Here is a tiny trained network, its code and every weight. The questions are about switching its units off for an input and a target symbol, where a switched-off unit gives its printed mean instead of its output.

import numpy as np


def w(rows, s, z=0):
    codes = np.array(rows[::2]) - 128.0
    scale = np.full(codes.shape[1], s)
    scale[-1] = z or s
    return codes * scale


def norm(h):
    return h / np.sqrt((h * h).mean(-1, keepdims=True) + 1e-5)


def f(y):
    return np.maximum(y, 0)


def softmax(a):
    e = np.exp(a - a.max(-1, keepdims=True))
    return e / e.sum(-1, keepdims=True)


def log_softmax(a):
    a = a - a.max(-1, keepdims=True)
    return a - np.log(np.exp(a).sum(-1, keepdims=True))


def net(x, mask):
    ids = ['γδζημπτφω'.index(c) for c in x.split()]
    T = len(ids)
    res = E[ids] + P[:T]
    r = norm(res)
    for j in range(2):
        rows = slice(4 * j, 4 * j + 4)
        q, k, v = (r @ M[0][rows].T for M in (Q, K, V))
        z = softmax(np.where(np.tri(T) > 0, q @ k.T / 4**0.5, -1e9)) @ v
        o = O[0][rows]
        res = res + np.where(mask[j], z, o[:, -1]) @ o[:, :-1]
    y = f(norm(res) @ A[0][:, :-1].T + A[0][:, -1])
    res = res + np.where(mask[2:18], y, B[0][:, -1]) @ B[0][:, :-1]
    return log_softmax(norm(res)[-1] @ U[:, :-1].T + U[:, -1])


Q, K, V, O, A, B = {}, {}, {}, {}, {}, {}
E = w([
[197,197,235],'γ',
[62,97,208],'δ',
[192,103,94],'ζ',
[205,97,67],'η',
[210,100,37],'μ',
[95,142,77],'π',
[206,115,30],'τ',
[76,252,144],'φ',
[198,99,82],'ω',
],0.012)
P = w([
[254,184,89],'0',
[109,60,102],'1',
[186,155,102],'2',
[106,33,124],'3',
[193,145,97],'4',
[99,24,139],'5',
[204,131,94],'6',
[96,3,147],'7',
[200,134,76],'8',
[92,7,144],'9',
[208,120,69],'10',
],0.0042)
Q[0] = w([
[102,61,102],'head 1',
[120,219,152],'head 1',
[63,58,151],'head 1',
[145,102,89],'head 1',
[250,66,89],'head 2',
[48,99,69],'head 2',
[143,86,116],'head 2',
[59,119,91],'head 2',
],0.011)
K[0] = w([
[91,101,246],'head 1',
[185,85,70],'head 1',
[124,125,205],'head 1',
[165,173,214],'head 1',
[125,187,181],'head 2',
[88,133,95],'head 2',
[107,167,145],'head 2',
[140,71,125],'head 2',
],0.012)
V[0] = w([
[70,193,108],'head 1',
[65,104,138],'head 1',
[167,232,255],'head 1',
[113,37,212],'head 1',
[143,97,211],'head 2',
[152,139,207],'head 2',
[170,158,138],'head 2',
[100,127,169],'head 2',
],0.0061)
O[0] = w([
[45,155,43,71],'head 1',
[82,155,113,6],'head 1',
[52,4,191,210],'head 1',
[30,202,228,27],'head 1',
[202,56,100,137],'head 2',
[244,199,103,202],'head 2',
[55,187,223,238],'head 2',
[86,137,124,90],'head 2',
],0.0044,0.0019)
A[0] = w([
[129,197,166,148],'neuron 1',
[129,216,183,160],'neuron 2',
[173,128,255,108],'neuron 3',
[128,198,170,153],'neuron 4',
[61,131,248,1],'neuron 5',
[184,140,194,104],'neuron 6',
[93,65,127,139],'neuron 7',
[204,59,69,149],'neuron 8',
[170,157,101,102],'neuron 9',
[160,215,156,153],'neuron 10',
[165,120,100,92],'neuron 11',
[154,63,166,134],'neuron 12',
[198,150,69,145],'neuron 13',
[96,195,112,177],'neuron 14',
[124,151,209,132],'neuron 15',
[156,154,97,107],'neuron 16',
],0.0093,0.007)
B[0] = w([
[106,58,85,164],'neuron 1',
[94,63,43,177],'neuron 2',
[144,115,121,167],'neuron 3',
[99,63,59,166],'neuron 4',
[181,255,147,139],'neuron 5',
[89,120,209,155],'neuron 6',
[85,180,84,156],'neuron 7',
[102,157,155,255],'neuron 8',
[122,87,117,157],'neuron 9',
[72,47,137,179],'neuron 10',
[58,133,151,153],'neuron 11',
[103,163,103,173],'neuron 12',
[125,147,206,220],'neuron 13',
[206,224,125,160],'neuron 14',
[89,189,97,156],'neuron 15',
[124,94,105,151],'neuron 16',
],0.0073,0.0086)
U = w([
[64,4,175,253],'γ',
[26,151,190,191],'δ',
[110,122,200,65],'ζ',
[142,117,157,65],'η',
[164,103,102,72],'μ',
[119,178,99,74],'π',
[159,126,98,22],'τ',
[76,74,46,217],'φ',
[125,111,190,72],'ω',
],0.012,0.0027)

Each question gives the input, a string of symbols that net reads in full, and the target symbol t.
The units are the heads (4 rows each of Q, K, V and O) and the neurons (one row each of A and B). Each row of codes is followed by its name. A weight is (code - 128) times the scale printed after its matrix; where a second scale follows, it is the last column's (O, A, B and U).
mask holds one flag per unit, heads first, then neurons. A switched-off unit (its flag False) gives its mean, the last column of its rows in O or B, instead of its output. The means were averaged over made-up inputs and are rounded, as every weight is.
A unit's drop is (log p(t) with every unit on - log p(t) with that unit switched off) / (log p(t) with every unit on - log p(t) with every unit switched off).
The circuit of an input: a set's keep is (log p(t) with only the set's units on - log p(t) with every unit switched off) / (log p(t) with every unit on - log p(t) with every unit switched off). Starting from the 12 units with the biggest drops (on a tie, the unit counted first), units are removed one at a time, each time the one whose removal leaves the highest keep (on an exact tie, the one counted first), for as long as the keep stays at least 0.8.
units of the circuit, in order: the units of the circuit, biggest drop first
most important unit: the unit with the biggest drop
k most important neurons: the k neurons with the biggest drops, biggest first
which heads matter: for each layer, one digit per head in row order, 1 if its drop is at least 0.15 and else 0, layers parted by /
drop when u is switched off: that unit's drop, to one decimal
input γ γ γ τ, target γ: units of the circuit, in order	(head 1)
input φ δ τ ζ, target δ: which heads matter	00
input δ ω η η, target δ: 2 most important neurons	(neuron 8; neuron 2)
input ω γ ω τ, target γ: 3 most important neurons	(neuron 14; neuron 8; neuron 2)
input μ τ φ ω η δ φ δ ζ μ, target δ: 4 most important neurons	(neuron 8; neuron 2; neuron 4; neuron 1)
input π π τ μ π μ μ γ δ τ, target δ: 2 most important neurons	(neuron 8; neuron 2)
input τ μ φ φ π, target π: 2 most important neurons	(neuron 14; neuron 2)
input γ φ δ ζ, target δ: drop when neuron 4 is switched off	0.2
input γ δ γ δ μ τ, target δ: which heads matter	10
input δ τ τ μ μ η ζ η, target δ: which heads matter	10
input μ ω μ μ δ μ ω γ δ μ, target δ: which heads matter	10
input π ζ γ δ π ω, target δ: drop when neuron 12 is switched off	0.2
input τ γ μ μ, target γ: drop when neuron 2 is switched off	0.3
input τ τ δ ω, target δ: which heads matter	10
input δ ζ π, target π: most important unit	neuron 14
